In the rows, zero is written as 128.
Rows near named flat spaces through zero (a row that begins with a name and a colon came from that space):
nh-dr: 112 105 132 118 153 117 120 131 151 146 106 125 119 132 151 157 153 108 117 141 130 118 128 113 132 128 125 176 127 142 109
bl-jq: 137 115 97 127 107 95 133 121 143 116 106 130 150 108 110 99 142 166 137 137 123 126 132 125 122 127 115 122 140 119 132
zz-fl: 122 135 143 125 103 150 136 112 82 117 148 134 157 129 99 100 122 156 139 112 129 127 144 136 134 150 126 71 131 104 152
nh-dr: 90 111 139 147 164 107 109 162 128 182 97 99 116 122 154 124 131 116 175 134 111 119 158 108 135 77 129 123 98 142 102
zz-fl: 94 108 121 133 126 110 150 122 142 124 126 147 158 105 108 128 125 148 105 122 128 124 143 121 113 158 110 119 118 116 132
pg-dp: 107 114 145 114 117 109 100 131 101 134 135 123 162 129 138 120 128 128 126 129 140 110 131 110 144 151 122 115 160 109 121
hp-hq: 127 117 100 131 113 109 147 119 173 126 113 142 133 115 111 139 158 134 134 140 135 138 128 127 135 131 112 151 128 149 124
bl-jq: 168 153 103 158 85 153 156 126 191 97 129 130 94 91 130 115 126 124 106 162 133 141 113 151 87 162 128 126 128 136 141
zz-fl: 99 148 97 149 92 145 148 104 139 93 151 137 127 78 120 135 175 128 148 122 128 175 124 132 128 155 112 71 70 168 125
zz-fl: 154 125 116 130 128 134 162 122 167 132 111 142 116 137 102 133 130 138 120 139 128 126 133 144 120 122 124 163 133 130 142
nh-dr: 125 117 138 95 145 158 110 100 133 118 118 120 101 140 172 180 203 89 109 143 137 131 108 117 144 155 133 185 118 161 108
pg-dp: 133 141 109 168 138 141 144 146 206 128 120 127 70 103 153 154 126 89 117 149 126 153 112 135 97 120 135 158 89 170 111
qp-dg: 134 122 115 125 108 101 84 133 110 115 111 98 138 104 159 87 144 147 145 144 121 119 120 111 122 129 131 102 146 116 116
bl-jq: 117 141 137 157 149 112 148 178 199 178 131 127 94 118 154 173 87 63 113 154 138 119 134 130 121 110 119 173 128 148 105
zz-fl: 128 140 105 138 114 158 159 99 142 94 137 144 115 110 108 135 158 139 127 119 123 162 122 143 116 145 125 110 83 152 140
hp-hq: 82 102 141 133 140 117 152 134 136 182 108 134 152 133 100 137 150 132 170 128 128 118 176 118 158 108 107 125 113 137 126
zz-fl: 148 116 133 85 142 150 161 89 97 107 122 148 146 155 94 135 144 164 89 112 120 112 136 143 122 150 123 154 132 99 159
qp-dg: 106 113 124 105 130 88 130 125 91 133 128 133 179 124 109 115 121 160 128 111 122 110 146 119 139 127 109 108 140 99 132
nh-dr: 139 140 74 156 113 99 196 129 176 93 133 162 140 82 77 108 79 175 87 116 111 144 131 153 72 135 106 109 101 110 153
pg-dp: 154 162 122 140 122 153 152 136 169 128 145 131 85 125 139 163 125 84 119 144 136 144 113 148 125 124 129 153 118 156 125
bl-jq: 158 118 131 109 137 126 120 127 139 147 103 120 116 158 131 135 147 124 141 144 131 113 127 128 147 104 133 177 157 132 126
hp-hq: 101 87 156 84 134 103 92 108 73 145 130 144 192 183 102 135 146 144 144 103 150 109 132 101 191 132 126 145 184 111 127
pg-dp: 131 104 96 142 121 115 129 114 131 106 87 121 136 103 110 72 148 192 147 129 103 133 139 124 98 120 130 100 105 118 139
nh-dr: 114 128 157 127 133 151 103 131 123 150 136 120 114 151 150 154 149 87 150 133 145 132 124 118 161 127 139 140 134 153 113
bl-jq: 94 83 137 108 159 59 134 148 126 171 111 149 189 150 98 132 88 152 110 113 132 88 155 108 144 112 107 163 170 90 125
pg-dp: 188 155 131 130 122 145 140 150 177 146 117 109 75 133 158 143 117 87 114 173 133 109 119 149 114 117 134 181 157 132 127
pg-dp: 105 110 162 106 154 107 107 138 70 152 141 134 170 165 116 125 86 137 122 98 131 102 140 115 151 117 131 123 159 92 131
bl-jq: 116 133 114 137 112 148 102 107 122 83 138 122 114 102 154 125 166 125 127 124 127 160 101 119 117 158 139 99 96 154 117
qp-dg: 120 113 120 99 156 119 137 115 120 136 101 119 126 124 141 148 172 134 123 133 112 116 141 122 129 118 115 158 105 132 120
hp-hq: 139 115 122 124 129 115 117 125 129 122 116 132 136 140 119 115 122 146 127 126 129 124 120 124 128 122 134 141 147 120 131
qp-dg: 135 123 103 158 123 104 118 145 171 141 105 124 112 123 123 113 129 131 169 139 127 145 123 122 134 87 134 136 126 155 115
nh-dr: 137 117 119 82 165 79 96 140 107 139 103 99 128 129 181 146 147 117 111 140 114 98 119 110 133 101 121 178 144 117 99
hp-hq: 120 119 115 124 131 121 141 123 162 123 117 133 122 109 140 150 152 118 104 143 129 127 125 124 116 148 116 157 118 140 119
zz-fl: 145 168 153 154 104 173 98 142 116 129 163 110 92 139 152 124 113 84 162 133 143 149 109 136 145 123 154 92 133 150 123
bl-jq: 140 127 92 138 101 118 131 113 141 95 115 128 132 98 117 96 149 164 138 133 119 144 121 130 111 134 124 103 116 132 134
qp-dg: 116 100 107 152 159 116 125 144 193 154 64 102 82 99 165 131 173 120 147 163 106 129 140 112 102 98 129 170 84 163 101
pg-dp: 118 127 126 142 133 124 126 136 145 127 132 133 121 122 133 135 116 118 121 126 130 136 121 125 120 129 131 131 119 137 121
qp-dg: 159 159 160 102 116 179 133 114 94 132 156 124 112 164 129 151 141 97 135 131 142 123 125 148 159 135 135 133 148 130 142
bl-jq: 68 99 160 95 170 110 64 128 77 153 133 115 146 156 176 172 167 88 143 109 138 125 119 85 180 119 134 148 126 150 85
qp-dg: 142 159 172 92 117 181 120 114 89 102 176 120 117 132 175 165 128 77 61 138 146 108 107 138 121 203 132 132 151 108 134
hp-hq: 115 105 155 117 169 139 136 128 118 162 112 135 127 167 115 146 125 126 130 116 124 113 148 125 141 107 134 161 124 124 132
zz-fl: 162 141 130 139 113 130 143 149 191 161 120 127 99 140 130 149 122 89 138 165 147 119 127 140 142 113 125 178 165 146 124
nh-dr: 91 87 124 109 151 39 98 154 116 158 109 128 185 129 132 121 104 146 123 120 129 95 139 94 145 108 110 148 169 99 105
qp-dg: 136 134 123 176 105 157 109 126 142 77 142 134 110 108 130 84 89 146 106 120 128 156 97 131 78 163 159 83 115 123 140
pg-dp: 119 152 137 147 124 136 126 149 175 134 163 136 99 120 161 181 110 55 101 141 154 143 101 128 132 149 129 155 132 160 105
hp-hq: 116 114 137 135 146 135 123 129 118 133 114 123 126 131 129 115 123 141 131 121 117 125 138 123 115 122 136 121 111 122 130
nh-dr: 183 181 93 139 133 113 181 157 196 119 153 142 82 111 133 168 67 88 75 142 126 136 102 165 94 106 118 177 127 136 128
zz-fl: 138 149 98 137 111 134 134 119 146 114 129 121 104 108 134 135 167 120 159 136 124 158 118 135 136 112 124 118 97 166 119
zz-fl: 123 116 179 92 133 136 119 125 72 143 145 132 169 163 122 127 98 130 94 119 141 83 143 125 141 163 127 131 183 75 145
hp-hq: 174 178 142 118 123 165 130 129 105 113 173 129 97 157 135 150 96 92 116 118 137 139 100 155 138 119 145 131 141 131 138
hp-hq: 103 103 119 132 140 102 153 140 179 159 94 126 130 100 136 144 148 123 116 156 123 108 155 118 113 135 103 161 118 131 116
nh-dr: 141 91 104 133 131 78 156 135 151 125 84 142 167 113 85 70 82 206 94 132 108 93 152 129 78 129 116 136 154 68 154
pg-dp: 197 179 63 178 63 135 171 132 192 79 131 128 91 72 103 76 106 158 139 153 116 163 111 168 77 122 126 84 112 137 152
bl-jq: 117 133 157 126 167 134 116 156 139 176 131 116 96 155 162 177 121 66 136 135 135 121 129 122 152 95 135 173 126 153 102
nh-dr: 128 123 131 117 157 90 104 158 111 161 107 99 127 131 159 121 115 123 143 136 113 103 138 116 133 83 127 141 137 116 109
qp-dg: 92 98 150 82 181 121 151 129 122 186 79 99 126 117 169 173 194 108 117 159 107 77 181 114 131 126 96 182 100 123 110
hp-hq: 102 119 159 116 146 135 115 132 90 147 134 121 141 141 138 133 124 121 129 118 127 112 144 118 138 132 130 117 127 114 126
bl-jq: 92 99 119 140 173 67 138 162 158 170 109 142 146 131 115 142 85 131 123 115 121 117 145 112 127 85 116 161 124 124 111
pg-dp: 99 111 141 159 172 117 112 163 180 154 117 128 95 128 164 159 95 84 102 133 130 129 116 111 107 118 142 174 112 148 99
qp-dg: 160 141 134 139 120 172 118 120 129 127 114 109 87 142 136 114 154 123 164 142 124 140 124 139 131 110 150 125 118 148 134
165 140 131 127 132 158 147 118 116 123 123 130 110 153 104 113 117 147 136 121 118 129 132 150 121 108 141 129 125 119 152
bl-jq
165 99 115 138 134 115 177 134 211 131 88 156 124 131 94 119 86 157 62 154 128 96 135 143 75 150 123 202 166 94 154
nh-dr
145 147 103 138 111 158 123 100 128 69 148 138 105 118 128 127 147 133 120 113 127 172 90 138 114 145 145 109 97 153 133
hp-hq
106 99 154 111 173 145 113 117 106 127 114 128 124 147 148 144 135 127 93 115 119 115 127 114 113 143 142 157 113 118 124
hp-hq
119 139 114 160 108 116 130 150 162 133 127 117 117 87 143 115 120 117 139 148 127 134 133 126 111 131 120 102 116 138 117
pg-dp
123 122 148 135 127 169 134 110 86 113 125 126 136 130 109 88 121 167 127 112 113 124 147 135 103 149 141 79 107 100 156
qp-dg
136 151 92 174 86 122 136 150 235 113 127 118 81 58 175 145 145 78 110 183 142 149 103 129 93 163 117 142 117 171 101
bl-jq
137 119 131 103 140 111 125 126 90 153 111 119 147 156 109 115 139 152 167 120 118 112 149 127 159 84 124 130 142 116 133
bl-jq
163 148 101 125 106 157 156 100 143 97 128 134 105 120 112 130 165 138 134 134 124 151 118 150 123 132 127 129 108 148 143
pg-dp
149 152 142 125 127 151 141 137 156 155 143 131 96 155 133 173 134 74 141 143 147 133 122 141 160 111 129 169 143 158 122
qp-dg
145 127 106 117 128 110 152 131 190 144 109 132 109 122 136 169 160 100 119 159 137 124 125 131 138 121 109 194 139 154 114
zz-fl
87 137 138 127 115 121 123 125 100 124 171 143 161 122 121 146 122 112 131 104 144 142 126 120 155 149 117 89 125 134 121
pg-dp
159 146 104 138 95 139 135 116 162 91 139 137 111 112 127 127 135 124 112 141 138 148 100 140 114 152 131 132 135 142 133
pg-dp
162 120 171 127 129 175 112 130 132 153 107 113 101 170 136 117 129 115 135 153 138 102 134 133 133 132 153 160 168 118 141
nh-dr
135 150 112 131 92 145 115 113 115 102 136 109 118 98 146 113 172 128 157 140 126 148 120 130 132 141 126 84 109 147 124
bl-jq
117 118 110 130 130 95 104 141 161 144 107 112 117 112 161 144 164 104 150 151 132 132 120 108 144 110 121 155 129 159 95
bl-jq
136 145 139 133 107 123 117 144 134 137 152 128 131 133 134 134 105 101 131 136 148 125 118 129 145 134 128 125 163 128 123
qp-dg
134 136 136 129 94 140 160 122 144 140 139 142 145 127 97 129 129 128 131 142 145 118 147 141 140 153 111 120 154 119 147
zz-fl
111 120 125 84 134 86 130 122 87 132 137 133 177 128 123 141 135 141 113 115 128 105 139 119 150 132 102 130 149 103 125
qp-dg
90 118 137 104 120 99 108 125 73 130 140 119 178 112 137 118 140 141 134 118 128 111 144 109 147 146 109 87 138 105 121
zz-fl
141 125 140 112 126 153 104 117 95 127 102 90 112 121 162 103 173 137 147 149 113 111 139 124 121 132 136 114 121 120 128
qp-dg
112 97 144 125 121 146 109 105 90 124 102 119 151 134 115 85 160 173 153 124 120 119 149 115 128 144 137 94 126 111 142
nh-dr
147 136 122 128 120 140 122 119 119 115 130 127 120 138 121 119 135 136 144 123 127 140 118 134 135 118 137 121 128 135 134
qp-dg
139 130 127 120 138 123 121 136 141 115 124 118 113 111 166 137 119 113 79 145 124 112 113 126 96 152 129 154 135 115 120
hp-hq
127 129 116 115 120 109 124 116 102 101 145 141 156 127 113 119 116 151 113 107 128 133 116 127 129 138 124 111 137 112 134
qp-dg
129 129 99 129 118 138 158 100 127 100 123 141 132 111 98 118 157 163 135 116 114 150 133 139 117 131 120 107 91 136 143
zz-fl
128 122 130 125 136 125 149 127 117 164 113 132 139 155 86 121 137 147 180 119 123 126 159 135 161 81 122 126 125 132 139
qp-dg
131 125 130 162 143 142 137 144 191 132 123 141 91 130 134 147 99 101 102 136 134 140 113 131 102 131 143 166 119 147 122
zz-fl
96 112 115 131 127 122 135 113 104 129 108 120 148 105 113 103 167 166 166 119 109 135 157 120 130 119 116 83 86 131 131
pg-dp

Rows near named flat spaces through zero (a row that begins with a name and a colon came from that space):
sc_tq: 162 147 106 135 120 149 123 113 123 58 98 140 176 125 93 128 123 135 84 130 75 114 141 148 104 66 126 116 148 176 120
jr_mt: 76 140 111 102 77 70 126 93 121 186 151 124 166 117 100 156 87 170 165 108 93 129 178 207 108 108 155 124 112 111 74
jr_mt: 107 98 122 118 134 110 144 82 89 175 133 154 86 155 132 204 120 106 159 143 153 153 93 107 147 166 124 176 122 133 148
ls_mr: 113 104 127 121 137 117 140 104 106 170 139 160 105 136 136 166 103 164 157 111 131 124 152 131 148 128 159 145 97 144 127
ls_mr: 135 127 161 155 124 135 113 139 116 124 116 128 111 134 143 123 136 92 124 138 137 123 70 117 145 139 100 157 121 119 159
cz_lg: 107 120 133 142 143 131 130 158 123 116 126 127 152 120 138 112 147 90 126 139 129 128 126 110 138 163 140 145 131 121 123
sc_tq: 125 130 120 103 113 120 131 100 138 133 134 106 132 140 132 159 146 109 131 152 149 156 109 123 113 147 121 141 157 112 116
ls_mr: 127 125 108 118 126 122 136 104 111 125 122 136 122 141 111 158 123 124 122 137 122 138 124 125 123 124 118 132 138 144 130
cz_lg: 135 127 162 172 122 131 106 121 97 133 113 163 134 119 131 137 107 111 143 120 106 103 80 147 149 112 129 177 96 143 160
sc_tq: 140 136 123 134 122 125 122 97 118 133 124 141 131 126 113 154 120 110 141 135 125 134 92 136 120 125 118 150 135 132 146
ls_mr: 144 119 95 130 150 145 150 140 116 92 111 155 120 135 97 118 111 165 92 106 92 111 183 123 125 85 128 84 123 176 125
jr_mt: 128 116 170 146 92 115 120 101 107 169 125 139 88 148 139 166 105 133 143 115 127 125 81 156 144 111 102 163 101 119 148
jr_mt: 115 112 141 148 126 111 124 113 73 161 115 157 67 152 119 163 102 113 137 129 127 123 77 122 159 133 88 158 98 141 172
ls_mr: 126 120 155 176 137 136 116 167 79 104 94 145 85 145 121 108 126 80 96 136 113 107 66 103 163 132 67 145 107 144 181
cz_lg: 121 128 144 149 119 121 119 141 109 136 120 137 113 129 121 118 112 126 126 118 112 112 113 141 140 117 108 131 107 130 143
cz_lg: 151 152 159 175 113 141 97 143 117 92 101 124 141 119 119 103 138 62 111 144 113 116 40 133 127 123 78 158 136 121 171
jr_mt: 100 148 133 101 128 113 101 149 139 122 138 85 155 117 153 98 155 116 131 164 152 132 132 114 134 162 142 129 138 102 107
cz_lg: 150 144 157 137 113 136 99 115 130 117 120 124 138 123 144 127 129 127 130 138 128 117 91 139 132 108 127 153 123 129 142
cz_lg: 109 133 139 125 110 117 125 168 133 120 124 96 114 138 129 90 134 132 98 127 122 122 142 133 131 124 96 94 126 111 114
cz_lg: 124 124 124 146 123 126 140 145 124 129 123 132 116 131 108 117 122 113 118 115 115 128 123 134 123 127 100 114 129 123 135
jr_mt: 116 136 157 142 102 109 105 135 104 145 119 124 99 137 128 119 108 134 125 125 117 111 99 149 145 111 92 132 101 121 145
sc_tq: 119 102 164 151 124 122 140 140 123 185 139 130 55 146 148 138 127 101 152 114 166 140 76 113 149 168 88 146 109 90 164
sc_tq: 138 132 119 117 105 124 130 85 123 121 120 121 131 145 115 174 135 100 123 149 130 153 89 133 109 126 104 149 158 128 130
sc_tq: 139 115 127 120 154 157 159 158 201 130 159 101 151 109 162 99 174 108 144 120 177 156 155 97 106 182 166 112 162 82 103
sc_tq: 107 144 120 100 145 106 102 128 114 154 141 121 113 118 140 115 119 157 153 146 150 119 142 114 149 145 145 121 107 127 133
ls_mr: 177 120 146 146 123 141 126 69 117 166 128 179 83 132 126 175 82 179 162 91 124 113 103 154 134 75 134 149 93 154 169
sc_tq: 130 125 104 112 175 133 132 138 124 140 139 140 96 121 133 113 126 150 143 130 156 125 152 87 144 150 145 106 117 139 147
jr_mt: 166 95 188 137 123 165 135 101 150 130 126 115 92 162 197 180 175 80 130 152 191 160 42 83 143 164 118 197 150 104 154
ls_mr: 104 109 131 126 134 124 138 136 112 124 123 120 122 147 141 148 152 82 119 153 144 146 106 97 141 171 118 155 141 121 127
cz_lg: 172 133 116 114 112 143 130 64 132 106 117 139 139 141 117 182 123 143 119 134 118 140 113 142 105 84 131 143 152 157 129
jr_mt: 159 124 129 137 157 168 137 153 152 77 117 118 136 128 143 105 167 94 100 143 146 136 115 83 124 145 125 124 157 131 139
jr_mt: 148 115 149 124 146 138 120 109 117 153 131 141 69 144 159 150 125 145 145 133 166 127 97 97 157 135 126 148 108 134 165
cz_lg: 123 108 91 125 143 123 165 114 122 155 137 157 107 132 98 154 108 140 142 103 123 140 159 128 117 133 131 109 128 138 128
sc_tq: 139 116 164 165 122 142 132 164 132 128 119 132 99 134 136 99 124 123 112 102 121 112 111 133 140 116 99 120 109 118 147
ls_mr: 117 109 135 154 122 112 136 108 79 163 115 151 64 156 110 176 116 71 139 137 139 144 44 113 145 158 64 167 122 123 181
ls_mr: 127 133 117 115 139 142 140 166 174 102 140 101 168 110 138 80 152 143 113 120 129 128 188 124 110 133 159 88 146 114 88
ls_mr: 154 149 116 120 117 132 119 105 142 117 127 128 142 118 111 127 116 155 127 121 115 124 136 151 107 91 130 110 135 138 125
sc_tq: 139 163 195 159 81 125 74 161 135 116 114 96 129 119 147 68 120 134 109 124 110 92 81 170 139 85 87 127 101 104 143
cz_lg: 132 140 157 179 115 134 116 174 128 115 113 120 125 118 115 80 132 73 113 120 114 116 72 138 127 134 74 128 126 103 159
jr_mt: 157 127 141 158 156 171 130 158 154 73 117 127 173 110 146 99 169 72 112 140 135 128 103 96 123 151 144 150 154 127 137
108 155 179 152 68 91 82 144 105 159 121 116 109 125 122 93 83 164 128 105 90 87 107 199 144 74 86 120 75 111 135
jr_mt
142 139 119 117 124 131 119 116 118 104 115 123 122 138 118 133 128 134 106 142 121 127 120 124 125 107 110 119 137 146 134
sc_tq
85 108 74 88 154 96 149 85 84 166 140 159 119 139 109 192 110 143 159 143 134 146 167 109 140 159 163 143 123 156 115
sc_tq
133 139 128 124 126 133 130 145 167 129 143 107 149 110 133 96 138 135 134 118 136 131 149 138 109 132 140 104 139 103 110
ls_mr
136 137 161 137 107 141 112 149 148 93 118 98 158 128 151 103 154 107 102 141 125 124 109 133 125 122 121 138 141 113 115
cz_lg
114 139 118 143 109 118 130 142 130 114 123 128 171 113 98 109 118 120 118 113 87 119 148 165 109 110 127 115 132 127 106
jr_mt
150 148 124 125 137 144 118 165 149 92 121 108 122 120 124 68 132 158 95 121 120 109 156 123 123 98 113 73 129 134 128
jr_mt
142 120 106 139 154 157 156 135 161 95 131 126 179 113 126 131 172 57 128 143 144 159 115 97 100 177 146 146 180 114 121
cz_lg
143 142 126 132 109 137 122 120 139 92 117 121 171 122 117 127 133 122 108 131 102 126 129 150 107 100 131 129 146 137 111
sc_tq
161 128 157 168 91 142 119 99 105 98 95 154 140 141 111 160 110 112 103 118 81 113 76 166 123 69 99 165 123 157 148
cz_lg
144 136 174 176 97 149 114 184 138 76 101 123 158 121 128 64 120 144 75 94 68 83 143 172 129 61 111 105 106 138 116
sc_tq
124 115 114 118 133 127 136 107 101 116 116 142 122 147 123 165 127 126 116 142 121 134 128 114 136 125 128 143 132 156 128
ls_mr
136 112 92 107 146 138 155 112 118 105 119 136 111 151 112 158 136 131 103 138 129 145 148 99 122 126 121 112 150 157 125
sc_tq
136 121 115 121 134 131 144 116 141 147 140 143 122 123 122 135 111 167 143 102 125 126 166 140 120 112 151 110 119 135 118
ls_mr
141 121 131 123 118 130 137 113 133 139 129 131 104 140 128 143 118 152 126 114 129 131 133 137 124 108 119 118 125 130 129
jr_mt
123 109 95 100 152 134 158 125 134 119 133 127 122 142 127 146 143 134 117 135 143 148 167 96 123 147 143 110 148 139 110
sc_tq
138 135 110 108 141 135 130 117 146 117 134 116 142 124 132 133 148 119 131 147 149 145 129 108 115 145 140 126 154 124 122
cz_lg
56 89 134 115 152 106 158 178 141 185 166 117 129 122 168 112 145 128 163 116 162 139 193 105 153 208 182 129 108 86 84
ls_mr
